Below is a small trained network, with its code and all its weights. Each question gives an input and a class and asks what happens when units are switched off, that is, made to give their printed mean instead of their output.

import numpy as np


def w(rows, s, z=0):
    codes = np.array(rows[::2]) - 128.0
    scale = np.full(codes.shape[1], s)
    scale[-1] = z or s
    return codes * scale


def norm(h):
    return h / np.sqrt((h * h).mean(-1, keepdims=True) + 1e-5)


def f(y):
    return np.maximum(y, 0)


def log_softmax(a):
    a = a - a.max(-1, keepdims=True)
    return a - np.log(np.exp(a).sum(-1, keepdims=True))


def net(x, mask):
    res = np.array(x, float).reshape(1, 7) / 4 @ E
    u = 0
    for l in range(4):
        y = f(norm(res) @ A[l][:, :-1].T + A[l][:, -1])
        res = res + np.where(mask[u : u + 3], y, B[l][:, -1]) @ B[l][:, :-1]
        u += 3
    return log_softmax(norm(res)[-1] @ U[:, :-1].T + U[:, -1])


A, B = {}, {}
E = w([
[95,11,129,187,119,181,101],'x0',
[1,134,240,84,9,137,125],'x1',
[119,72,158,96,132,87,50],'x2',
[160,119,130,99,91,136,107],'x3',
[115,77,15,72,206,193,51],'x4',
[189,80,124,64,38,152,49],'x5',
[138,115,121,142,128,112,209],'x6',
],0.0062)
A[0] = w([
[110,88,79,157,49,139,118,87],'0.n0',
[146,205,112,3,135,74,146,78],'0.n1',
[117,159,67,101,84,227,209,252],'0.n2',
],0.008,0.002)
B[0] = w([
[160,42,52,210,89,95,185,189],'0.n0',
[27,48,12,175,8,197,187,251],'0.n1',
[78,205,196,72,113,112,2,253],'0.n2',
],0.0088,0.0039)
A[1] = w([
[217,148,255,94,103,107,173,133],'1.n0',
[183,103,218,29,189,99,179,2],'1.n1',
[146,120,124,173,88,159,137,136],'1.n2',
],0.0068,0.002)
B[1] = w([
[219,144,112,23,147,108,101,251],'1.n0',
[59,24,247,106,90,121,206,133],'1.n1',
[1,3,119,53,187,129,148,235],'1.n2',
],0.0066,0.0022)
A[2] = w([
[96,75,76,36,33,92,86,31],'2.n0',
[71,142,91,72,174,128,12,2],'2.n1',
[215,84,57,84,106,113,2,134],'2.n2',
],0.0054,0.00063)
B[2] = w([
[26,140,196,83,254,89,105,253],'2.n0',
[133,136,243,145,182,137,252,200],'2.n1',
[124,136,189,118,94,109,74,217],'2.n2',
],0.0099,0.0052)
A[3] = w([
[244,114,97,102,142,139,145,214],'3.n0',
[139,43,141,205,85,240,158,2],'3.n1',
[184,71,253,174,164,215,66,213],'3.n2',
],0.0057,0.00068)
B[3] = w([
[104,95,70,52,92,52,158,164],'3.n0',
[8,76,168,78,3,172,127,158],'3.n1',
[103,211,3,66,184,106,223,253],'3.n2',
],0.0068,0.0038)
U = w([
[35,128,100,144,147,13,53,153],'0',
[16,47,2,145,16,209,123,147],'1',
[191,124,231,53,120,147,159,254],'2',
[135,138,85,93,82,92,74,202],'3',
[128,117,183,16,137,167,200,11],'4',
[140,172,221,117,164,123,46,59],'5',
[85,133,136,202,128,76,26,79],'6',
],0.0059,0.0028)

Each question gives the input, the list of numbers given to net, and the class t.
The units are the neurons (one row each of A and B). Each row of codes is followed by its name. A weight is (code - 128) times the scale printed after its matrix; where a second scale follows, it is the last column's (A, B and U).
mask holds one flag per neuron, layer by layer. A switched-off neuron (its flag False) gives its mean, the last column of its row in B, instead of its output. The means were averaged over made-up inputs and are rounded, as every weight is.
A unit's drop is (log p(t) with every unit on - log p(t) with that unit switched off) / (log p(t) with every unit on - log p(t) with every unit switched off).
The circuit of an input: a set's keep is (log p(t) with only the set's units on - log p(t) with every unit switched off) / (log p(t) with every unit on - log p(t) with every unit switched off). Starting from all 12 units, units are removed one at a time, each time the one whose removal leaves the highest keep (on an exact tie, the one counted first), for as long as the keep stays at least 0.8.
units of the circuit, in order: the units of the circuit, biggest drop first
top k neurons: the k neurons with the biggest drops, biggest first
top k neurons in layer l: the k neurons of layer l with the biggest drops, biggest first
drop when u is switched off: that unit's drop, to one decimal
input [-7,2,3,2,-1,-7,7], class 1: units of the circuit, in order => [0.n1 2.n1]
input [-7,-1,-5,-5,-1,-4,3], class 1: top 3 neurons => [0.n1 2.n0 2.n1]
input [-2,-1,-2,8,-3,5,0], class 0: top 2 neurons => [2.n0 0.n1]
input [1,-2,4,0,-2,-1,-4], class 4: top 3 neurons => [3.n2 0.n0 2.n1]
input [-6,1,-6,1,-3,-6,-3], class 1: top neuron in layer 0 => [0.n1]
input [-8,0,8,1,4,-7,-6], class 1: top 4 neurons => [0.n1 0.n2 1.n0 2.n2]
input [4,-2,0,2,6,-3,-1], class 2: top 3 neurons => [2.n1 0.n1 0.n0]
input [-8,-6,-3,-3,-3,-4,2], class 1: units of the circuit, in order => [0.n1 2.n0]
input [7,-4,2,6,-4,0,-2], class 1: top 2 neurons => [0.n2 3.n1]
input [-7,-1,-7,3,-6,2,-3], class 1: top 2 neurons in layer 2 => [2.n1 2.n2]
input [-8,-5,-4,4,-2,-8,-2], class 1: top 3 neurons => [0.n1 2.n0 2.n1]
input [2,2,-8,-5,8,1,-5], class 2: top 3 neurons => [2.n1 0.n1 0.n2]
input [-8,-2,-7,0,0,-6,-5], class 1: top 2 neurons => [0.n1 2.n0]
input [-8,3,4,-4,-8,3,-5], class 1: top 2 neurons in layer 0 => [0.n1 0.n2]
input [4,-1,-2,0,6,0,-7], class 4: top 3 neurons => [2.n1 3.n2 0.n1]
input [-6,4,-5,0,1,-4,2], class 1: top neuron => [0.n1]
input [-6,1,-2,-2,-2,2,2], class 1: drop when 0.n1 is switched off => 1.4
input [5,-6,-5,8,-4,6,3], class 0: drop when 0.n1 is switched off => 0.3
